Here is a tiny trained network, its code and every weight. The questions are about switching its units off for an input and a class, where a switched-off unit gives its printed mean instead of its output.

import numpy as np


def w(rows, s, z=0):
    codes = np.array(rows[::2]) - 128.0
    scale = np.full(codes.shape[1], s)
    scale[-1] = z or s
    return codes * scale


def norm(h):
    return h / np.sqrt((h * h).mean(-1, keepdims=True) + 1e-5)


def f(y):
    return y / 2 * (1 + np.tanh(0.7978845608 * (y + 0.044715 * y**3)))


def log_softmax(a):
    a = a - a.max(-1, keepdims=True)
    return a - np.log(np.exp(a).sum(-1, keepdims=True))


def net(x, mask):
    res = np.array(x, float).reshape(1, 5) / 4 @ E
    u = 0
    for l in range(3):
        y = f(norm(res) @ A[l][:, :-1].T + A[l][:, -1])
        res = res + np.where(mask[u : u + 6], y, B[l][:, -1]) @ B[l][:, :-1]
        u += 6
    return log_softmax(norm(res)[-1] @ U[:, :-1].T + U[:, -1])


A, B = {}, {}
E = w([
[113,44,255,169],'x0',
[79,148,129,134],'x1',
[81,74,187,115],'x2',
[108,33,110,103],'x3',
[169,159,99,237],'x4',
],0.0078)
A[0] = w([
[125,68,2,36,255],'0.n1',
[193,175,110,166,108],'0.n2',
[209,158,215,69,47],'0.n3',
[142,76,117,191,103],'0.n4',
[234,135,157,142,21],'0.n5',
[108,158,146,122,91],'0.n6',
],0.011,0.0021)
B[0] = w([
[76,114,7,104,255],'0.n1',
[145,115,123,150,190],'0.n2',
[88,132,147,87,162],'0.n3',
[71,96,155,132,164],'0.n4',
[123,89,161,113,156],'0.n5',
[124,137,172,137,131],'0.n6',
],0.019,0.0061)
A[1] = w([
[136,128,109,143,35],'1.n1',
[177,241,143,116,108],'1.n2',
[47,109,48,166,66],'1.n3',
[22,112,178,45,176],'1.n4',
[184,186,147,157,2],'1.n5',
[234,2,137,141,185],'1.n6',
],0.0083,0.0015)
B[1] = w([
[121,150,139,85,120],'1.n1',
[109,150,117,149,141],'1.n2',
[95,110,155,83,215],'1.n3',
[228,125,121,109,254],'1.n4',
[110,165,159,122,125],'1.n5',
[93,98,98,248,175],'1.n6',
],0.016,0.0051)
A[2] = w([
[231,161,137,142,35],'2.n1',
[59,43,84,135,161],'2.n2',
[170,165,89,105,110],'2.n3',
[116,174,135,156,42],'2.n4',
[197,117,121,154,23],'2.n5',
[100,115,245,50,7],'2.n6',
],0.011,0.0017)
B[2] = w([
[61,164,196,91,155],'2.n1',
[44,140,220,41,254],'2.n2',
[126,65,111,139,160],'2.n3',
[110,204,120,116,127],'2.n4',
[84,118,179,136,137],'2.n5',
[252,124,81,164,176],'2.n6',
],0.011,0.0055)
U = w([
[249,102,183,66,170],'0',
[92,138,156,31,37],'1',
[133,69,166,65,4],'2',
[91,137,13,70,254],'3',
[156,240,145,173,78],'4',
[110,62,184,213,165],'5',
],0.012,0.0029)

Each question gives the input, the list of numbers given to net, and the class t.
The units are the neurons (one row each of A and B). Each row of codes is followed by its name. A weight is (code - 128) times the scale printed after its matrix; where a second scale follows, it is the last column's (A, B and U).
mask holds one flag per neuron, layer by layer. A switched-off neuron (its flag False) gives its mean, the last column of its row in B, instead of its output. The means were averaged over made-up inputs and are rounded, as every weight is.
A unit's drop is (log p(t) with every unit on - log p(t) with that unit switched off) / (log p(t) with every unit on - log p(t) with every unit switched off).
The circuit of an input: a set's keep is (log p(t) with only the set's units on - log p(t) with every unit switched off) / (log p(t) with every unit on - log p(t) with every unit switched off). Starting from the 12 units with the biggest drops (on a tie, the unit counted first), units are removed one at a time, each time the one whose removal leaves the highest keep (on an exact tie, the one counted first), for as long as the keep stays at least 0.8.
circuit, biggest first: the units of the circuit, biggest drop first
most important unit: the unit with the biggest drop
k most important neurons: the k neurons with the biggest drops, biggest first
top k neurons in layer l: the k neurons of layer l with the biggest drops, biggest first
drop of u: that unit's drop, to one decimal
input [1,-1,-2,-8,-8], class 0: circuit, biggest first : [0.n1 2.n6]
input [-2,3,-3,-5,7], class 4: most important neuron : [0.n1]
input [2,-1,5,1,0], class 5: 4 most important neurons : [0.n1 1.n6 1.n3 0.n3]
input [2,6,-2,-6,-1], class 4: circuit, biggest first : [0.n1 2.n2]
input [0,-8,0,-7,-5], class 0: top 2 neurons in layer 0 : [0.n3 0.n1]
input [3,8,-7,-4,-5], class 4: circuit, biggest first : [0.n1 1.n2 2.n2]
input [4,-3,-6,-6,3], class 5: circuit, biggest first : [0.n5 1.n6]
input [2,7,6,4,-5], class 0: circuit, biggest first : [1.n4 0.n1 2.n6]
input [8,4,8,-1,-7], class 0: 2 most important neurons : [2.n6 1.n4]
input [5,-6,-3,6,1], class 5: 2 most important neurons : [0.n1 1.n6]
input [-1,2,1,-2,7], class 4: top 2 neurons in layer 1 : [1.n5 1.n3]
input [0,-8,-4,-5,-5], class 0: top 3 neurons in layer 0 : [0.n3 0.n5 0.n1]
input [-5,8,5,2,4], class 1: top 2 neurons in layer 2 : [2.n2 2.n6]
input [4,-4,-5,-4,-3], class 0: most important unit : 0.n3
input [-2,-1,4,-5,-7], class 0: top 2 neurons in layer 1 : [1.n4 1.n6]
input [5,7,-4,-2,-6], class 0: drop of 0.n5 : 0.0
input [0,5,-1,-7,1], class 4: drop of 0.n1 : 0.7
input [-2,8,-5,-4,1], class 4: drop of 0.n1 : 0.9
input [0,-6,-7,-4,8], class 5: drop of 1.n6 : 0.2
input [4,0,-5,-1,-1], class 0: most important unit : 0.n3
